Each row is followed by its class.
[ 16  14 -21 -99 -11   1   1 -18   9 -14  59  -2 -36 -10 -10 -24  -4   6
 -28   6 -55 -16  11 -14 -70 -33 -11 -39  44  10 -37 -24  47 -11  20 -32
  -3 -53  12  28 -19]
(61)
[ -7  31  -5 -51  16  15  13 -52   8   3   6  -6 -44  24  -4  40   7   6
  23 -25 -27 -11  16  20 -10  47  -7   0  30 -28  -5  55  16 -15  37   6
 -14  33   4 -25   0]
(46)
[-35   9  -2 -34  16   7 -11 -33  -8 -22  -6  -1 -43  22  -2  13   8  35
  35  -2 -38  -5   5 -27 -31  18   0 -31  -4  -3 -11  17   2  -3  28 -12
 -22 -46  18 -46  11]
(159)
[ 19  14 -20 -64 -35   5   6 -42  -3 -38  91  -3 -32  10 -15 -20   1  -3
   4  13 -35  -2  35 -14 -29  -5 -37  -3  16 -47  -6  12  49 -16  -7 -38
 -26 -70  -7  31  47]
(167)
[-14 -18   2 -66  -7  30  19 -58   7  25 -10 -16 -22  21  22  27 -10 -34
 -14  -7 -53 -17  12 -18 -35  35   9   3  41 -34 -15 -13   0  29   8 -11
  -5  -9 -10 -21   5]
(66)
[ 12  -5 -22 -83 -21   0  20 -61  -3 -35   7 -14 -13  -3  -9 -24   7 -32
 -10 -38   7   2  57   6 -28 -39 -15  -6  -2 -13  -6 -12  52  -1  24  -5
  -6 -69  -2  19  17]
(62)
[ 41  -9 -19 -18 -31 -11  24 -43   6 -55  69 -14 -17  27  -9  -9 -31  29
  27 -10  -3   6  28  -7 -27 -17 -27   4  51  -9   1   0  57 -13  19 -14
  -1 -23  11  -7  -3]
(65)
[  8  26 -19 -33  -4  18   0 -31  -7  23 -14 -25 -17   1  17 -17  11  21
   9  -2 -59 -15  15 -38 -30 -51 -25  -6 -19  -2  13 -13  43  17   6 -18
  -1 -53  -4   2  29]
(61)
[-13  31  -5 -30 -13  17  22 -70  -4  15   8  25 -45  42  11  42  -9  17
  22 -18 -29 -23  41  -4 -40  51 -28  15  18  11 -22 -19  38 -16  63 -14
 -10 -11   3 -25 -12]
(61)
[ 27  10  23  -5  -3   6 -15 -19  -2 -15 -50  -8 -21  39 -77  42   4  18
 -30   2 -40 -26 -26   2 -52   4  -9   3  45  -2 -35 -10  25 -31  20 -18
 -14   3 -12 -32 -15]
(61)
[  1  39 -28 -67  -5  21 -17 -74   1 -37  38   9 -44  34 -14 -21   0  36
  24 -14  -6 -15 -10 -22 -23  20   8  -8  21  -5 -35  13  55  -3  30  -8
 -24  -6  -9  -6   3]
(106)
[-31   7 -22 -31 -14  23 -27  -6 -10 -22  48  -7 -27  -1  20 -10  26   9
  -8   8  10   2 -15 -43 -20  -1 -32 -37  66 -13 -16   6  44  24  14  -9
  15 -67  20  32  -7]
(159)
[-16  -9  -9 -41  17  -5 -10 -37   9  10  25  19   8  36 -17  31   6  -8
  37  -4 -24  15  32 -16 -44  17  37   5  15 -17 -10 -12  -8 -19  13  12
 -46  11  12 -27  23]
(68)
[  6  -4  -6  21  11  -2   7 -59  11  -1 -25 -13 -48  43   0  58  13  12
 -22   3 -56 -33  26 -13 -42  -4 -31   6  59 -12 -37   9  -3  18   2 -40
 -10 -14  16 -57 -52]
(61)
[  4   9 -52 -37 -20  20  13 -29   4 -14  41 -19 -25  -3   9  -1  17  25
  19 -34   8 -17  -6 -30 -59 -10   0 -27  34   6 -26  -8  66  -5  57 -32
  41 -53  31  -6  -3]
(61)
[  3  34  -9 -46 -22  23 -15 -37 -34  -2   6  -5  -3  15 -19  70  15 -32
  -4 -22 -22  -9  20   0 -18   1  14   2  56   0   2  17  68  23  26  24
   6  18 -32 -20   6]
(46)
[ -5   2   5  32  32  19   3 -58  14 -51   5 -16 -21  33  14  77  -6 -11
 -59   6 -31   0   9   8  -5  95 -11 -19  33 -42 -19  -1   8 -20  70   5
 -36 -26 -13   3  19]
(186)
[ 24  13 -30 -14  -4  -7  23 -59  27  -4  52  -2 -11  -4   0  -4   7  -2
 -85   2 -21 -11   3  -3 -34  -2 -12 -32  31  -2 -29   2  26 -15  36 -14
  -2 -52  14  37  10]
(62)
[ 20   7 -16 -85 -31 -15  -5 -52  -3   3  63 -12  -9  12   8 -58 -12  12
 -31  -1 -11 -19  27 -33 -55  11 -26  -9  16 -28 -20 -25  82 -14  29 -44
   2 -63  18  38 -16]
(106)
[ 34 -10  -5 -13  -8  25  29 -30  -4   2  56  -5 -32  40 -20 -16   7   9
  38   8 -43 -10   6  21 -22  10 -30   3  10  -6   3  -9   1 -45  32  12
 -24   2 -23 -18  38]
(65)
[ 13   7  16 -25  15  13  13 -91  15 -15   4  -9  -6  32 -21  10   3   0
 -14 -15 -44 -38  27 -23 -39   0 -15  27   9 -31   1 -13  47 -27  31  -7
 -24 -35 -27 -41  22]
(106)
[ 10  13 -21 -33  15 -12   9 -32   8 -19  60  -7  -4   4  25 -19  -2 -11
 -42   4   0  -8  21 -16 -23 -12 -22 -46  37 -19  -6  -7  50 -17 -17  -8
   2 -48   5  14  -1]
(106)
[ 32 -10 -39 -29  -2   0  -4  -8 -25 -42  96 -11  -2  -4  19 -32 -12  -8
   5 -15  -6   5  33  -3 -25   3 -12 -10 -28 -16 -28 -10  54   3  64  -3
 -16 -47  -5  39   5]
(61)
[  8  -4 -44 -68 -11  16  -1 -60  -3 -17  55 -15 -36   4  26  -5  44   0
  -4 -11 -50  -8  23  -1 -53 -10  14 -21  57  11 -28   4  39  29  16 -18
   1 -29  -8 -17 -20]
(68)
[ 16 -17  -7  -5  16  20  22 -12  -6  -1   4  17 -21  41 -27  40   5  16
   6 -14 -36   6  -7 -18 -17  11   1  -4  24 -52  -9  26  12 -15 -15 -27
 -10 -28 -32 -34  -1]
(65)
[ 35   9  11 -30  21  31  13 -45  28  -5   4 -13 -10  24 -27 -14  -8   5
 -20  -9 -11  -3  25   4   4  -4 -11  -3  47 -39  -2 -13  23 -31  -4  -5
 -14   2  13  -1  25]
(66)
[-21  11 -24 -29 -12   9 -28  -6 -30 -49  41  -1 -10  -3   1 -31  30 -17
  21  12  -8   0   0   7 -29 -10  14 -29  31   2 -28   7  39  -5  31  14
   7 -58 -10  -7  14]
(159)
[ 10  -7 -36 -52 -49   2  36 -31 -13 -75  60  -2 -21 -10  16   7   8   4
  12  14   0  -7   7 -13 -18  17 -18 -31  32   5 -11  15  52   6  26 -30
  11 -55 -29   8  49]
(186)
[  6  -5  -1 -17  17  12   4 -19 -22  -6   5   1 -27  65 -23  40 -22  22
  26  10 -15   6  -5  23 -13  46 -24  12 -12 -38 -13   9 -10 -19  55   8
 -10   2   2 -19  -5]
(159)
[-17   7   2 -22   7   4  -1 -47   4 -30 -46 -11 -10  32  -7   6 -22  31
   7 -25 -22   0  38   9  -1  43  -1  12  21  -2   3 -10  15 -33  24 -10
  -6 -12  12 -29  16]
(167)
[ 15  10  -1   0  54  57  -9 -58   7 -36  25 -13 -40  38   1   4  35  34
 -32 -11   2   4  13 -11 -13  30   9 -20  26 -31 -21 -20  24 -14  33 -16
 -38 -35  13   0 -36]
(106)
[  7   6 -17 -59 -21   9  -3 -12   2 -46  52 -12 -15  -4   2  -5  21  -9
 -33 -14  38 -17  10   8 -34  17  -2 -40  37 -14 -27 -21  24  25  50  -5
  21 -43  28  20 -17]
(106)
[ 11   4 -19  -2  17  57  24 -24 -28  26 -25   1 -17  39  27  29   7  18
 -42 -18   1 -13 -15 -34  20  30   2 -27   1 -33  -3  -2  21  25  35 -21
  -5 -10   0   3  -8]
(46)
[-14  33 -24  17   5  19 -31 -44 -32 -19 -20 -26 -23  30  -2  40   9  -1
  69   0 -16   2  24   5   0  44  22   2   7   0   5  13  34  13  14   1
 -22  -7  23 -45  27]
(159)
[ 10 -11 -16 -82   4  -8   8 -11 -12 -42  41   4  15  15   5  -5   3  -9
 -11   2 -25 -18  35 -15 -22   8 -10   7  48 -14 -12  -8  62  -5   0 -28
  11 -35  -6   3  -2]
(68)
[  9  13 -28 -38  -2 -39  -6 -27   5 -27  16 -25  -2  -9  14   7  20 -28
 -17  15  21  11  10  -1 -39   5 -27 -37  23   7 -38   0  49  12 -14  -7
 -14 -73 -22  44 -21]
(186)
[ -2  20  -2 -73  25 -32  23 -66 -15  -5  -7  -3   1  18  40 -19   8 -33
   2 -13  18 -26 -10  -7 -26 -29 -14 -48  21   5 -20 -15  52  21  13   7
   5 -38  10 -31 -19]
(159)
[-16   0  -8 -20  -8  29  16 -52 -24  47 -17  10 -15  32  14  47  20  44
  21 -22  -8  24  14 -51 -27 -10  21 -10  29 -62   5  59   7  16  -2  -3
 -24 -22  -5 -33   0]
(46)
[  1   0  -4 -84  -8  16   9 -53  25 -24  94 -41 -32  15  23  -4  27 -24
  53 -18 -17  25  26   7 -42  30 -42 -28  50  24  -4 -36  39  17  16  -7
  -9 -27   2  15  15]
(167)
[ 26  -6 -30 -37 -23  19  -1 -41 -14 -12  72 -54  -5   8  26 -27   4  51
  -2  21 -24   8  18 -27 -59  -5 -11 -31  49  25   5 -25  53  -4  16  -2
   1 -55   6  18   7]
(106)
[  8  38  14 -26 -12  17   8 -54  -8  -5  42 -27 -30  38   9  20 -17  -2
  46 -19 -10  18  12   0 -24   2 -12 -23 -33 -41  19 -21  52 -26  -7  -5
 -30 -36  19 -21  27]
(167)
[  7 -11 -46 -55 -28 -20  20 -47 -26  -5 -16   0 -16  12   7  -4 -26  14
  -8   0   5 -13 -18 -43 -48  -2 -13  19  20 -14 -10  17  54   9   6  -9
  -7 -47 -33  39 -15]
(65)
[  4  11 -45 -31   5   2   0 -43  -4 -42  69 -18  -8   7  17  -5 -16 -34
  45  -1 -35 -27  10 -13  -7 -15   2 -39  35  26 -25  -2  49  27  -4  -2
  -9 -25   1 -45  35]
(159)
[ 13  37 -10 -22 -20  35  22 -57  -1  -6   0  18 -56  55   5  11 -25  47
 -10  -5 -44 -22 -13 -29   3  31 -18 -15  27 -37 -14   3  33  10  22 -39
 -16 -25   9 -15   6]
(65)
[ 34  19 -39 -27 -25  -1  19 -50 -11 -14 114  18 -33  18  -4 -15  12 -50
   4  11   3  -9  -7  13 -52 -18   2 -20  36 -31 -29  -4  62 -34  16   2
 -18 -30 -13  19  -2]
(65)
[-17  25  21 -57  15  23 -15 -60  18 -11 -51   5  -4  15 -17 -12 -29  18
 -35 -46 -53  -9  37   0  29 -10  17 -16  26 -33 -21  20  -1  -1   2  18
 -41 -14  13 -30  28]
(62)
[ 15  -4 -15 -24  -7  47   5 -21  -7 -16  14 -17 -29  31 -29  37  18  22
 -10   8 -43 -31   5  -3 -10 -52 -17  -9  31   7  -3 -30  19 -26  29 -10
  25  -4  -6 -39  11]
(186)
[  2  37 -37 -28 -19  19  -4 -13  19 -10  60  -5   5   9 -22  -3 -12  14
 -15 -17  24 -18  21   4 -17 -57  -5  -7  41 -23 -38   0  43 -35  17  12
  33 -54  54  14 -13]
(62)
[ 19  12 -28 -13  46  42   6 -41  -9  -3 -22 -39 -11  20  -4  56  15  23
 -38   2 -28 -19  14  -8 -20  72  -1   1  32 -34  13   2  31 -29  17  -4
 -33 -32  10  23  31]
(68)
[ 22 -26 -49 -15 -18 -22  -1 -39  17 -31  37   2 -29   1 -33  -1 -12  -1
 -43 -19 -30 -12  32  -6 -42 -14 -14 -10  66  -6 -28  16  24 -16  15 -14
  -5 -28  -9   3 -12]
(65)
[ 13 -11  18 -18  12  24   6 -47  35 -37  23  -5 -20  23 -27  19 -11  16
   1  -6 -55 -15  11   6 -25  23  13  20  73 -18 -33   7 -17   7  24   3
 -45  -4  -4 -29 -20]
(65)
[ 20  15 -18 -41  24  40  32 -70 -27 -49 -21   7 -15  43  -9  44 -17  19
 -61  -6 -14 -21   6  10  16  21  12  18  41 -26 -13  10  36 -16  48   4
  -9  -6  -7   5   5]
(62)
[  8  16   5 -24  -1  19   3 -36  19 -15  14   0 -25  49  -3  52  -6 -22
 -48  35 -61 -20  24  16 -38  24  -5  -4  39 -34 -32 -35 -17  18  12  -7
 -35 -34   9  -3 -20]
(68)
[ 25  -2  14 -43 -31  12 -32 -23 -36 -27   0  -3 -24  55 -58  17 -24  28
 -17  -7 -49  -4   3 -16 -26  -2 -32  10  19 -28 -11  -3  34  -5  37  15
 -32 -13 -39   1  12]
(65)
[-10  14   6 -24  -9  52   0 -30 -21  -9 -65 -14 -40   9 -28  84   4  24
 -22 -20 -41 -16 -19 -19 -18  -2  13  13  45 -55  25  35  10  22  -1  12
 -14 -23 -22 -19   9]
(65)
[  3 -17 -27 -26  14  40  16 -36 -19   6 -11   2 -35  22  -5  42  15  27
  11 -30 -43  -8  18 -26 -38   4  18 -18  24  -9 -22   2  18   0  17 -32
 -10 -28  -7 -47  -9]
(61)
[ 16 -17   1   8  -2  27 -12 -55  -2   8  -9 -17 -16  48 -29  35  -2  31
 -42  -2 -31  -5  54   9 -25  35 -34 -10  72  -7 -33 -31  20 -55  30  -1
 -27 -27  -9 -15 -17]
(186)
[ -9   4 -20 -57 -41  -8   5 -15   8  19  51   1 -28 -37  15 -39   6 -28
 -21  -8 -18 -21  28 -14 -36 -36  -9  -7 -11  14   5  -9  37   5  31 -19
  12 -16  18  34 -20]
(46)
[  1  -1 -35  -1  15  42  -7 -21   4 -12 -14 -17 -19  -4 -40 104  21  26
 -52 -24  11 -14   7 -19  -7  38 -33   1  56  -8   2  14  38 -16  32   3
  11 -23 -22  31  13]
(186)
[  0  15 -30  -8  27  28   0 -68 -31   6 -23 -20  -3  31   2  70 -11  -3
  -3 -22 -13 -24  16  -5  -9  63   0   0  26 -14  -4   3  40   8  55  22
 -17 -23  -5 -22  28]
(159)
[  8  -2  -9 -72 -19   2   9  -3  15 -46  29   6 -56 -31 -22 -24  32 -49
 -44  -5 -21 -22  22  12 -52 -42  -8 -22  14 -48 -19 -10  21   0  24 -55
   7 -57  29  27 -18]
(61)
[  1  15 -32 -26 -36  26  -3 -41 -23 -33  47 -11 -14   4  22 -29   9   4
 -35   4 -12   3  -8 -14  -7 -27  14 -18  18 -32 -12  15  40   8  36   4
   4 -47  13  30  30]
(62)
[ 16  -3 -39 -36 -25 -37 -25   0 -25 -35  46  11  -4   9 -20 -13  -1 -32
 -23  -3 -29   6  25 -10 -18   8 -16   1  68  19  -2  -4 103 -20  -3 -35
  37  -2 -23  21  -7]
(65)
[ 35  20 -52 -75   0   4  10 -30  -8  26  49  -3  -3  19  30 -47  -4   2
 -22  30 -22  -1 -17  -2 -25  19  24 -25  24  16 -48 -22  36  23  16 -24
  15  -5  -2  40 -14]
(66)
[  2   8  -9 -26 -32  16  15 -22  20 -49  53 -12 -40 -33  37 -28  15   6
 -36   3 -18 -15  -4 -33 -37  -5 -25 -36  19 -20 -18  -4  26  43  40 -41
  -7 -81  24  40   6]
(61)
[ 15  13 -16 -61 -45  16  -5 -48   6  10  50 -11  -9  -3  -7 -22  20  12
   2 -15   8  12  15 -20 -48  12  -9  -9  30 -40  -6   7  55  16  12 -18
  -3 -57  -6  33  17]
(106)
[  6  19 -10 -82 -32  -2 -18 -36   1 -40  60   7   1   1  -4 -51  23  26
 -17   6 -16  -9  37 -20 -35 -23   2 -26  52   8 -21 -13  41  18  37  -9
   8 -49   5   7  19]
(106)
[ 27  13   4 -35  23  58  10 -44   0 -18 -20 -11 -35  63 -38  35   3  34
 -12 -35 -13 -12  23  13   3  51 -31 -11  76 -49 -12  -8  20 -27  42   5
 -21 -16   7 -11  12]
(65)
[ -2  12   2  18   9  53 -11 -27 -30  20 -34  -3 -23  34 -11  57  16  36
  -7 -26 -19  -4  29 -45  -2  32  16   1 -29 -41  -4  15  19  22  27 -25
 -42 -35   3 -22 -12]
(46)
[ 15  11 -16 -47  10  12  20 -16 -13 -49  28  -7 -12 -11   5 -23  32 -10
 -31  -7  -2 -13   1 -17 -24  -2  -2 -25   3 -28 -16  24  63  -8  32 -23
  -5 -72 -25  25   4]
(46)
[ 16 -10  22 -50  -8 -16  11 -77  15 -50  49  -3  11   5   2 -37   9  17
 -44 -16   8 -18  37 -22 -35  25 -25  -8  63 -35 -13   1  48 -16  52  -9
 -19 -46   5   4  16]
(106)
[ 12   6 -22 -23 -10   3   4  -6  -3  -2  37  -7  17   4   8  -7  -4  21
 -55  23 -14  10 -37 -18 -39   8   6 -41  39   7 -27 -21  26  -5  -1 -11
   5 -62 -16  43   4]
(167)
[ -6 -11   2  11  23  31 -19 -33   7 -15 -27   2 -12  21 -16  -7  -3  21
  -8 -10 -41 -26  29 -31   6   1  -2  43  53 -36 -21   7  16 -15   7 -28
 -28   1  15 -19 -12]
(61)
[ -4 -14 -74 -51 -10 -17  12 -44  -8 -15  60 -12   7 -11  43   4 -12 -14
  43 -22  -2  -4  54 -32 -45   5  15   4  33  10 -18   1  54  30  40 -18
  11 -30  22   6   9]
(61)
[ 18 -23 -36 -24   1  19  23 -12   6 -18  45 -36  12   5  16  49 -16 -21
  -5  -2 -32 -16  56  28  -7  27 -36  -6  59  16 -26 -19  30   1   7   4
  19 -42 -33  -5  -6]
(186)
[ -2  39 -29 -64  23  25  11 -31 -16  -4  32   7 -13  41  22  36   8  32
   1  -9 -39   6  32  -7 -10  41   0 -25  29   2 -18  20  37  12  66   3
   9 -18 -12  -3   4]
(46)
[ 21  23  11 -36 -10  12   6 -38   4  10  11  -1 -41  33 -49  58 -11   5
 -29  24 -44 -16 -15  11 -67 -31  -4  15  53 -41 -16   3   8 -20  -7  14
 -31 -21 -10   2 -43]
(65)
[  7  34 -48 -33 -22 -21   8 -77  12  -7  11  -8 -41   5 -15  26  -2  11
 -28 -20 -17   3  29   4 -55 -60 -12 -10  18  39 -12   8  62 -18   7   0
  19 -39   0   0 -25]
(62)
[ 25 -10  17 -16  -9  33  -3 -35  -9 -14 -13 -19  -4  35 -13 -15  -5  38
 -28 -19 -19   0  21  15  16  54 -13   8  24 -16  -1 -31   9  -6  48 -24
  -9   0  14   1  13]
(167)
